Below is a small trained network, with its code and all its weights. Each question gives an input and a class and asks what happens when units are switched off, that is, made to give their printed mean instead of their output.

import numpy as np


def w(rows, s, z=0):
    codes = np.array(rows[::2]) - 128.0
    scale = np.full(codes.shape[1], s)
    scale[-1] = z or s
    return codes * scale


def norm(h):
    return h / np.sqrt((h * h).mean(-1, keepdims=True) + 1e-5)


def f(y):
    return np.maximum(y, 0)


def log_softmax(a):
    a = a - a.max(-1, keepdims=True)
    return a - np.log(np.exp(a).sum(-1, keepdims=True))


def net(x, mask):
    res = np.array(x, float).reshape(1, 4) / 4 @ E
    u = 0
    for l in range(3):
        y = f(norm(res) @ A[l][:, :-1].T + A[l][:, -1])
        res = res + np.where(mask[u : u + 4], y, B[l][:, -1]) @ B[l][:, :-1]
        u += 4
    return log_softmax(norm(res)[-1] @ U[:, :-1].T + U[:, -1])


A, B = {}, {}
E = w([
[118,121,195,250,251,60,157,121],'x0',
[2,61,121,83,174,1,6,182],'x1',
[71,153,169,65,73,75,249,81],'x2',
[202,187,242,35,43,126,158,13],'x3',
],0.0076)
A[0] = w([
[75,131,73,82,95,130,190,132,2],'L0N1',
[195,130,96,119,102,200,141,145,130],'L0N2',
[112,130,6,113,82,179,167,153,25],'L0N3',
[157,116,115,182,139,145,146,142,81],'L0N4',
],0.024,0.0034)
B[0] = w([
[66,86,249,61,88,43,187,182,198],'L0N1',
[83,244,149,166,94,197,81,33,253],'L0N2',
[209,70,203,232,241,66,143,215,237],'L0N3',
[196,148,85,196,156,240,154,179,201],'L0N4',
],0.011,0.013)
A[1] = w([
[102,108,30,154,145,130,12,193,58],'L1N1',
[44,69,29,141,168,87,180,151,26],'L1N2',
[64,62,77,127,157,98,7,216,70],'L1N3',
[145,64,38,9,56,156,113,139,2],'L1N4',
],0.021,0.0022)
B[1] = w([
[52,117,81,142,124,141,58,119,221],'L1N1',
[139,132,217,136,115,89,181,161,187],'L1N2',
[71,164,27,76,174,113,114,157,255],'L1N3',
[199,155,84,123,78,249,90,241,140],'L1N4',
],0.017,0.016)
A[2] = w([
[165,115,133,5,79,110,119,148,244],'L2N1',
[114,121,167,102,133,98,29,105,61],'L2N2',
[133,138,155,56,61,171,115,30,85],'L2N3',
[216,111,149,140,140,108,159,68,4],'L2N4',
],0.023,0.0027)
B[2] = w([
[89,34,149,151,111,199,14,57,210],'L2N1',
[248,92,85,193,218,38,122,153,188],'L2N2',
[177,209,22,80,37,78,175,117,254],'L2N3',
[111,165,158,198,149,175,205,136,203],'L2N4',
],0.013,0.01)
U = w([
[98,96,125,92,78,141,144,46,62],'0',
[184,209,95,95,24,131,165,64,153],'1',
[77,58,222,91,141,26,189,217,168],'2',
[37,104,35,101,220,73,44,199,138],'3',
[123,103,68,80,91,221,3,144,171],'4',
[163,95,92,87,209,108,117,81,1],'5',
[162,47,175,131,111,55,81,89,92],'6',
[184,179,155,233,184,201,218,141,175],'7',
],0.013,0.0072)

Each question gives the input, the list of numbers given to net, and the class t.
The units are the neurons (one row each of A and B). Each row of codes is followed by its name. A weight is (code - 128) times the scale printed after its matrix; where a second scale follows, it is the last column's (A, B and U).
mask holds one flag per neuron, layer by layer. A switched-off neuron (its flag False) gives its mean, the last column of its row in B, instead of its output. The means were averaged over made-up inputs and are rounded, as every weight is.
A unit's drop is (log p(t) with every unit on - log p(t) with that unit switched off) / (log p(t) with every unit on - log p(t) with every unit switched off).
The circuit of an input: a set's keep is (log p(t) with only the set's units on - log p(t) with every unit switched off) / (log p(t) with every unit on - log p(t) with every unit switched off). Starting from all 12 units, units are removed one at a time, each time the one whose removal leaves the highest keep (on an exact tie, the one counted first), for as long as the keep stays at least 0.8.
units of the circuit, in order: the units of the circuit, biggest drop first
most important unit: the unit with the biggest drop
k most important neurons: the k neurons with the biggest drops, biggest first
k most important neurons of layer l: the k neurons of layer l with the biggest drops, biggest first
input [-6,5,-1,4], class 4: units of the circuit, in order	L0N3, L1N4
input [-7,-7,6,1], class 7: units of the circuit, in order	L0N3
input [-7,7,-4,5], class 4: units of the circuit, in order	L1N4, L0N3
input [1,6,7,7], class 6: 2 most important neurons	L0N2, L2N1
input [5,0,6,7], class 1: 3 most important neurons	L0N3, L2N3, L1N3
input [1,0,2,5], class 1: 3 most important neurons	L0N3, L1N3, L2N3
input [0,4,5,2], class 6: 3 most important neurons	L2N1, L0N3, L1N3
input [-8,-3,2,-4], class 7: 2 most important neurons	L0N3, L0N2
input [-7,3,5,4], class 6: 2 most important neurons	L2N1, L0N1
input [-8,-8,8,-1], class 7: 3 most important neurons of layer 1	L1N3, L1N1, L1N2
input [4,-1,3,-6], class 7: 2 most important neurons of layer 1	L1N3, L1N2
input [-3,3,0,5], class 4: 2 most important neurons	L0N2, L0N3
input [-8,5,8,8], class 4: 3 most important neurons	L2N1, L1N4, L0N3
input [0,8,7,-6], class 2: units of the circuit, in order	L1N2
input [-5,-2,4,2], class 2: 2 most important neurons	L0N1, L0N3
input [-3,-4,2,-1], class 7: 2 most important neurons of layer 0	L0N3, L0N2
input [5,-4,6,6], class 1: 3 most important neurons	L0N3, L2N3, L0N4
input [-2,5,4,-1], class 2: 2 most important neurons of layer 0	L0N1, L0N2
input [3,4,0,8], class 1: 4 most important neurons	L0N3, L1N3, L2N3, L0N1
input [7,0,0,2], class 7: units of the circuit, in order	L1N3
input [0,-2,-6,3], class 1: 2 most important neurons of layer 0	L0N3, L0N2
input [2,-8,-2,2], class 1: 3 most important neurons	L0N3, L0N2, L2N3
input [-4,3,-5,8], class 1: 3 most important neurons	L2N3, L1N3, L0N3
input [2,-7,-6,5], class 1: 3 most important neurons	L0N3, L0N2, L2N3
input [-8,-8,8,-8], class 2: 2 most important neurons of layer 0	L0N1, L0N3
input [1,-1,1,-1], class 7: 2 most important neurons of layer 1	L1N3, L1N1
input [-8,0,-4,2], class 7: most important unit	L0N3
